Below are the code and all the weights of a small trained network. Each question names an input and a class and asks about switching units off, where a switched-off unit gives its printed mean instead of its output.

import numpy as np


def w(rows, s, z=0):
    codes = np.array(rows[::2]) - 128.0
    scale = np.full(codes.shape[1], s)
    scale[-1] = z or s
    return codes * scale


def f(y):
    return np.maximum(y, 0)


def log_softmax(a):
    a = a - a.max(-1, keepdims=True)
    return a - np.log(np.exp(a).sum(-1, keepdims=True))


def net(x, mask):
    res = np.array(x, float).reshape(1, 6) / 4 @ E
    y = f(res @ A[0][:, :-1].T + A[0][:, -1])
    res = res + np.where(mask, y, B[0][:, -1]) @ B[0][:, :-1]
    return log_softmax(res[-1] @ U[:, :-1].T + U[:, -1])


A, B = {}, {}
E = w([
[120,71,101,95,102,115,165],'x0',
[98,93,115,179,108,76,65],'x1',
[144,188,10,74,25,165,51],'x2',
[187,119,56,206,214,185,149],'x3',
[134,224,73,177,99,13,254],'x4',
[126,151,130,132,145,128,113],'x5',
],0.0082)
A[0] = w([
[145,22,159,99,195,83,153,106],'n0',
[170,181,60,65,95,129,76,116],'n1',
[173,184,175,59,130,180,184,180],'n2',
[147,140,67,172,142,101,182,44],'n3',
[108,86,117,196,131,28,43,203],'n4',
[79,123,145,191,81,61,169,183],'n5',
[142,96,113,179,123,87,81,179],'n6',
[56,172,177,61,105,54,85,137],'n7',
[85,120,205,68,68,141,109,161],'n8',
[120,168,106,162,141,33,242,107],'n9',
[146,155,109,181,128,84,204,115],'n10',
[63,164,193,146,176,120,196,117],'n11',
[204,160,72,96,114,206,137,150],'n12',
[57,104,64,31,71,128,188,253],'n13',
[189,71,152,115,123,222,91,61],'n14',
[149,193,176,110,78,104,193,76],'n15',
[131,174,152,67,139,203,199,135],'n16',
[212,163,94,89,21,218,111,26],'n17',
[100,165,245,94,2,82,139,67],'n18',
[118,155,50,222,118,216,128,91],'n19',
[188,111,62,199,168,177,135,101],'n20',
[90,91,162,163,169,117,157,40],'n21',
[91,16,146,123,183,219,97,119],'n22',
[105,42,132,82,205,167,56,102],'n23',
[145,98,184,137,159,123,149,99],'n24',
[171,66,61,151,200,163,151,102],'n25',
[89,106,245,163,192,119,191,83],'n26',
[157,95,188,146,154,113,158,57],'n27',
[188,52,94,197,173,124,128,94],'n28',
[166,120,177,121,183,156,187,148],'n29',
[82,140,200,46,100,110,135,42],'n30',
],0.0091,0.0043)
B[0] = w([
[59,113,65,138,70,166,99,204],'n0',
[51,162,55,173,46,99,170,220],'n1',
[186,54,186,190,97,238,140,199],'n2',
[163,170,211,99,173,64,103,185],'n3',
[131,71,144,177,63,254,113,209],'n4',
[199,110,188,166,115,125,108,215],'n5',
[123,71,133,198,126,217,155,173],'n6',
[145,72,73,60,217,170,234,223],'n7',
[144,71,120,104,165,154,150,227],'n8',
[205,154,149,137,78,70,45,254],'n9',
[207,150,225,130,122,71,83,213],'n10',
[49,109,30,169,111,155,177,200],'n11',
[84,81,114,166,123,129,175,211],'n12',
[127,144,145,137,109,171,128,254],'n13',
[184,154,126,97,114,45,70,205],'n14',
[158,116,178,145,146,94,110,190],'n15',
[199,63,167,185,65,219,82,189],'n16',
[59,190,67,114,50,85,159,217],'n17',
[150,76,64,82,235,114,157,235],'n18',
[121,73,73,92,158,163,170,195],'n19',
[141,117,61,65,228,134,181,205],'n20',
[56,170,97,83,112,68,214,171],'n21',
[164,205,191,170,140,63,8,242],'n22',
[201,173,164,104,92,76,29,228],'n23',
[48,158,104,99,89,106,94,176],'n24',
[161,78,128,75,191,135,185,200],'n25',
[32,178,48,150,79,107,185,232],'n26',
[73,165,44,140,100,87,139,173],'n27',
[144,69,98,96,176,172,232,192],'n28',
[56,68,112,181,108,135,131,198],'n29',
[170,100,160,60,188,88,168,193],'n30',
],0.007,0.0097)
U = w([
[63,174,49,93,84,87,204,64],'0',
[182,104,85,32,254,123,221,110],'1',
[204,199,165,76,137,48,122,39],'2',
[161,79,144,158,100,225,185,253],'3',
],0.0097,0.0048)

Each question gives the input, the list of numbers given to net, and the class t.
The units are the neurons (one row each of A and B). Each row of codes is followed by its name. A weight is (code - 128) times the scale printed after its matrix; where a second scale follows, it is the last column's (A, B and U).
mask holds one flag per neuron, in row order. A switched-off neuron (its flag False) gives its mean, the last column of its row in B, instead of its output. The means were averaged over made-up inputs and are rounded, as every weight is.
A unit's drop is (log p(t) with every unit on - log p(t) with that unit switched off) / (log p(t) with every unit on - log p(t) with every unit switched off).
The circuit of an input: a set's keep is (log p(t) with only the set's units on - log p(t) with every unit switched off) / (log p(t) with every unit on - log p(t) with every unit switched off). Starting from the 12 units with the biggest drops (on a tie, the unit counted first), units are removed one at a time, each time the one whose removal leaves the highest keep (on an exact tie, the one counted first), for as long as the keep stays at least 0.8.
circuit, biggest first: the units of the circuit, biggest drop first
most important unit: the unit with the biggest drop
k most important neurons: the k neurons with the biggest drops, biggest first
drop of u: that unit's drop, to one decimal
input [-1,4,4,-6,2,-4], class 1: most important neuron : (n18)
input [-8,4,6,-6,-5,1], class 0: 2 most important neurons : (n1, n17)
input [8,6,3,-4,-7,2], class 2: 3 most important neurons : (n23, n22, n14)
input [5,6,5,1,1,8], class 3: 4 most important neurons : (n4, n26, n6, n21)
input [4,6,4,-6,3,-5], class 1: circuit, biggest first : (n18, n7)
input [-7,-5,4,-3,-7,2], class 2: 2 most important neurons : (n14, n23)
input [-4,-6,-6,-4,4,-5], class 0: 2 most important neurons : (n26, n11)
input [-1,-6,7,6,-6,-1], class 0: 2 most important neurons : (n17, n1)
input [3,5,1,-7,-7,1], class 1: 2 most important neurons : (n7, n8)
input [8,-7,-5,2,2,-7], class 3: 2 most important neurons : (n16, n2)
input [1,6,5,-1,3,6], class 3: circuit, biggest first : (n4, n26)
input [4,-8,-1,-8,1,-4], class 1: 2 most important neurons : (n18, n30)
input [3,-4,-4,3,1,-7], class 0: 2 most important neurons : (n26, n4)
input [7,8,4,-2,6,-7], class 3: most important unit : n4
input [-7,0,0,-3,-7,-8], class 2: drop of n26 : 0.0
input [-2,-8,-8,3,-7,8], class 0: drop of n26 : 0.4
input [7,0,-8,7,-7,8], class 0: drop of n0 : 0.2
